Below is a small trained network, with its code and all its weights. Each question gives an input and a class and asks what happens when units are switched off, that is, made to give their printed mean instead of their output.

import numpy as np


def w(rows, s, z=0):
    codes = np.array(rows[::2]) - 128.0
    scale = np.full(codes.shape[1], s)
    scale[-1] = z or s
    return codes * scale


def f(y):
    return y / 2 * (1 + np.tanh(0.7978845608 * (y + 0.044715 * y**3)))


def log_softmax(a):
    a = a - a.max(-1, keepdims=True)
    return a - np.log(np.exp(a).sum(-1, keepdims=True))


def net(x, mask):
    res = np.array(x, float).reshape(1, 4) / 4 @ E
    y = f(res @ A[0][:, :-1].T + A[0][:, -1])
    res = res + np.where(mask, y, B[0][:, -1]) @ B[0][:, :-1]
    return log_softmax(res[-1] @ U[:, :-1].T + U[:, -1])


A, B = {}, {}
E = w([
[106,82,120,79,60],'x0',
[179,87,201,152,97],'x1',
[89,4,97,139,169],'x2',
[58,120,201,102,155],'x3',
],0.015)
A[0] = w([
[116,119,113,94,77,71],'n0',
[114,172,19,104,130,100],'n1',
[139,158,135,139,129,67],'n2',
[148,167,116,208,169,137],'n3',
[127,108,138,84,74,149],'n4',
[101,175,174,96,115,74],'n5',
[96,123,206,106,135,2],'n6',
[148,176,123,120,81,100],'n7',
[132,105,172,135,75,159],'n8',
[187,181,108,107,99,73],'n9',
[139,176,140,127,68,93],'n10',
[112,130,104,68,99,165],'n11',
[137,174,123,123,90,114],'n12',
[106,111,125,100,49,81],'n13',
[79,84,176,122,184,54],'n14',
[149,174,113,143,65,67],'n15',
[89,167,191,100,125,99],'n16',
[128,96,114,93,76,74],'n17',
[152,134,149,193,223,124],'n18',
[96,112,141,89,74,153],'n19',
[114,168,167,170,193,107],'n20',
[43,167,130,46,181,76],'n21',
[145,70,80,145,141,67],'n22',
[211,125,49,160,74,11],'n23',
[103,68,105,151,144,81],'n24',
[192,118,37,152,100,32],'n25',
[164,48,88,164,158,104],'n26',
[113,104,63,61,66,98],'n27',
[123,76,76,153,133,90],'n28',
[176,100,251,117,130,55],'n29',
[155,170,138,135,120,86],'n30',
[228,78,159,184,87,105],'n31',
],0.014,0.0044)
B[0] = w([
[158,151,97,94,173,165],'n0',
[71,213,113,185,171,234],'n1',
[116,123,133,104,161,152],'n2',
[184,164,119,112,109,213],'n3',
[189,156,90,113,185,183],'n4',
[110,67,184,98,119,186],'n5',
[134,61,170,186,135,182],'n6',
[96,136,147,63,112,205],'n7',
[121,177,73,171,141,186],'n8',
[100,92,159,109,118,221],'n9',
[114,130,171,89,105,207],'n10',
[167,140,82,162,159,183],'n11',
[74,132,112,71,99,194],'n12',
[178,141,128,97,183,185],'n13',
[136,93,179,116,122,223],'n14',
[116,133,177,115,140,205],'n15',
[132,62,159,123,95,194],'n16',
[148,137,106,101,157,174],'n17',
[210,165,73,47,168,233],'n18',
[187,130,105,113,153,186],'n19',
[177,136,132,123,151,207],'n20',
[116,135,147,218,159,227],'n21',
[118,107,162,71,133,206],'n22',
[141,39,203,168,148,244],'n23',
[96,146,157,72,111,215],'n24',
[166,2,177,219,149,231],'n25',
[89,148,162,79,83,245],'n26',
[151,160,120,119,158,217],'n27',
[75,160,174,95,124,207],'n28',
[84,192,105,175,173,229],'n29',
[119,110,133,96,127,182],'n30',
[62,234,96,174,163,250],'n31',
],0.01,0.012)
U = w([
[79,122,179,27,106,103],'0',
[253,146,91,78,173,109],'1',
[151,68,181,191,140,145],'2',
[63,183,102,192,161,100],'3',
[130,143,116,139,117,252],'4',
[135,104,107,144,69,101],'5',
],0.014,0.015)

Each question gives the input, the list of numbers given to net, and the class t.
The units are the neurons (one row each of A and B). Each row of codes is followed by its name. A weight is (code - 128) times the scale printed after its matrix; where a second scale follows, it is the last column's (A, B and U).
mask holds one flag per neuron, in row order. A switched-off neuron (its flag False) gives its mean, the last column of its row in B, instead of its output. The means were averaged over made-up inputs and are rounded, as every weight is.
A unit's drop is (log p(t) with every unit on - log p(t) with that unit switched off) / (log p(t) with every unit on - log p(t) with every unit switched off).
The circuit of an input: a set's keep is (log p(t) with only the set's units on - log p(t) with every unit switched off) / (log p(t) with every unit on - log p(t) with every unit switched off). Starting from the 12 units with the biggest drops (on a tie, the unit counted first), units are removed one at a time, each time the one whose removal leaves the highest keep (on an exact tie, the one counted first), for as long as the keep stays at least 0.8.
units of the circuit, in order: the units of the circuit, biggest drop first
most important unit: the unit with the biggest drop
top k neurons: the k neurons with the biggest drops, biggest first
drop when u is switched off: that unit's drop, to one decimal
input [3,-7,-1,-6], class 3: units of the circuit, in order => n1
input [-6,8,2,3], class 3: top 2 neurons => n29; n31
input [-5,-3,6,7], class 2: top 2 neurons => n21; n6
input [5,-8,6,0], class 3: top 2 neurons => n1; n21
input [-5,8,-6,5], class 3: top 2 neurons => n29; n31
input [-2,7,-3,-8], class 2: top 2 neurons => n23; n25
input [-8,-4,7,1], class 1: top 3 neurons => n18; n20; n3
input [7,1,7,-6], class 0: top 4 neurons => n26; n28; n24; n22
input [5,6,-2,-1], class 3: top 3 neurons => n31; n29; n18
input [-6,0,-4,7], class 2: top 4 neurons => n6; n16; n21; n5
input [7,-5,-5,-8], class 2: top 2 neurons => n25; n23
input [8,4,-7,8], class 1: top 3 neurons => n4; n19; n13
input [-2,8,8,-6], class 0: top 2 neurons => n26; n22
input [6,5,-4,-7], class 2: most important unit => n23
input [-6,8,7,1], class 3: top 2 neurons => n31; n29
input [-2,5,5,5], class 0: drop when n30 is switched off => -0.1
input [3,8,6,-5], class 3: drop when n31 is switched off => 1.0
input [7,-7,-5,6], class 1: drop when n13 is switched off => 0.2
